Here is a tiny trained network, its code and every weight. The questions are about switching its units off for an input and a class, where a switched-off unit gives its printed mean instead of its output.

import numpy as np


def w(rows, s, z=0):
    codes = np.array(rows[::2]) - 128.0
    scale = np.full(codes.shape[1], s)
    scale[-1] = z or s
    return codes * scale


def f(y):
    return y / 2 * (1 + np.tanh(0.7978845608 * (y + 0.044715 * y**3)))


def log_softmax(a):
    a = a - a.max(-1, keepdims=True)
    return a - np.log(np.exp(a).sum(-1, keepdims=True))


def net(x, mask):
    res = np.array(x, float).reshape(1, 8) / 4 @ E
    y = f(res @ A[0][:, :-1].T + A[0][:, -1])
    res = res + np.where(mask, y, B[0][:, -1]) @ B[0][:, :-1]
    return log_softmax(res[-1] @ U[:, :-1].T + U[:, -1])


A, B = {}, {}
E = w([
[130,128,130,126,130,126,127,126],'x0',
[129,131,130,122,133,125,127,121],'x1',
[52,9,177,102,99,102,169,90],'x2',
[149,116,56,179,143,13,162,76],'x3',
[129,128,126,124,130,129,131,131],'x4',
[130,128,128,131,126,129,129,129],'x5',
[126,129,126,129,129,127,125,128],'x6',
[142,122,198,192,232,157,176,108],'x7',
],0.014)
A[0] = w([
[126,148,29,94,66,92,82,139,224],'neuron 1',
[90,51,90,136,132,8,218,73,38],'neuron 2',
[99,84,139,72,61,119,94,125,123],'neuron 3',
[181,209,123,111,165,226,56,182,198],'neuron 4',
[169,173,46,176,137,81,119,129,112],'neuron 5',
[132,142,33,92,48,80,47,141,244],'neuron 6',
[187,180,53,167,162,82,162,135,121],'neuron 7',
[134,173,89,122,87,85,86,145,121],'neuron 8',
[149,137,142,217,238,133,155,110,158],'neuron 9',
[159,95,108,177,175,84,167,106,113],'neuron 10',
[101,113,96,15,3,132,93,139,254],'neuron 11',
[189,162,85,186,149,70,109,137,109],'neuron 12',
[57,62,216,68,83,186,136,150,107],'neuron 13',
[89,24,121,151,102,2,188,69,64],'neuron 14',
[82,87,229,149,225,202,211,115,141],'neuron 15',
],0.0079,0.006)
B[0] = w([
[136,83,171,57,147,38,38,112,225],'neuron 1',
[219,225,154,101,73,187,97,223,208],'neuron 2',
[59,132,54,97,136,135,163,131,179],'neuron 3',
[203,241,132,115,44,173,100,211,251],'neuron 4',
[129,61,168,146,178,62,119,51,189],'neuron 5',
[132,94,171,32,143,83,37,102,244],'neuron 6',
[112,86,102,184,146,66,155,57,193],'neuron 7',
[168,95,179,101,141,102,88,132,175],'neuron 8',
[150,152,113,219,112,135,229,101,215],'neuron 9',
[155,165,84,188,94,123,138,135,173],'neuron 10',
[33,127,36,13,125,98,135,160,250],'neuron 11',
[108,97,122,158,149,77,156,63,182],'neuron 12',
[64,43,113,112,179,83,176,57,212],'neuron 13',
[160,173,176,83,104,176,100,209,219],'neuron 14',
[191,79,254,139,186,145,115,91,239],'neuron 15',
],0.0082,0.015)
U = w([
[133,211,89,63,48,140,49,213,190],'0',
[140,1,186,108,212,89,84,50,182],'1',
[189,217,162,175,101,244,173,191,175],'2',
[117,117,43,222,149,84,224,47,5],'3',
[3,55,57,82,138,124,195,118,83],'4',
],0.0077,0.0016)

Each question gives the input, the list of numbers given to net, and the class t.
The units are the neurons (one row each of A and B). Each row of codes is followed by its name. A weight is (code - 128) times the scale printed after its matrix; where a second scale follows, it is the last column's (A, B and U).
mask holds one flag per neuron, in row order. A switched-off neuron (its flag False) gives its mean, the last column of its row in B, instead of its output. The means were averaged over made-up inputs and are rounded, as every weight is.
A unit's drop is (log p(t) with every unit on - log p(t) with that unit switched off) / (log p(t) with every unit on - log p(t) with every unit switched off).
The circuit of an input: a set's keep is (log p(t) with only the set's units on - log p(t) with every unit switched off) / (log p(t) with every unit on - log p(t) with every unit switched off). Starting from the 12 units with the biggest drops (on a tie, the unit counted first), units are removed one at a time, each time the one whose removal leaves the highest keep (on an exact tie, the one counted first), for as long as the keep stays at least 0.8.
circuit, biggest first: the units of the circuit, biggest drop first
most important unit: the unit with the biggest drop
k most important neurons: the k neurons with the biggest drops, biggest first
drop of u: that unit's drop, to one decimal
input [3,-5,8,0,-8,-2,8,-6], class 4: 3 most important neurons -> [neuron 13; neuron 4; neuron 3]
input [-2,-5,1,7,-1,4,-6,-3], class 0: circuit, biggest first -> [neuron 2]
input [1,8,1,3,-6,5,2,-3], class 0: 4 most important neurons -> [neuron 15; neuron 13; neuron 2; neuron 14]
input [-1,-1,0,4,2,3,-4,-8], class 1: 4 most important neurons -> [neuron 4; neuron 1; neuron 6; neuron 5]
input [2,0,0,8,-3,6,1,6], class 3: 2 most important neurons -> [neuron 7; neuron 4]
input [-5,-3,1,4,6,-4,-6,-1], class 0: 3 most important neurons -> [neuron 15; neuron 2; neuron 13]
input [4,0,0,4,5,7,-1,-4], class 1: 3 most important neurons -> [neuron 4; neuron 5; neuron 1]
input [-8,-2,1,8,-5,2,-8,5], class 2: 3 most important neurons -> [neuron 2; neuron 14; neuron 13]
input [-1,3,-4,1,2,7,-3,4], class 3: 2 most important neurons -> [neuron 2; neuron 14]
input [4,-1,-4,1,8,-7,-2,3], class 3: 3 most important neurons -> [neuron 2; neuron 14; neuron 7]
input [-5,8,7,1,1,-2,3,-6], class 0: 2 most important neurons -> [neuron 2; neuron 14]
input [-1,7,8,-1,-3,-5,1,-2], class 4: 2 most important neurons -> [neuron 13; neuron 4]
input [2,4,-5,4,6,4,7,0], class 1: 2 most important neurons -> [neuron 5; neuron 1]
input [5,-8,2,-8,1,-1,-6,0], class 4: most important unit -> neuron 13
input [3,7,3,-1,4,6,3,-6], class 4: drop of neuron 11 -> 0.2
input [4,2,3,8,3,-6,5,-3], class 0: drop of neuron 2 -> 0.7
input [7,2,-2,0,-1,0,-6,5], class 2: drop of neuron 13 -> 0.2
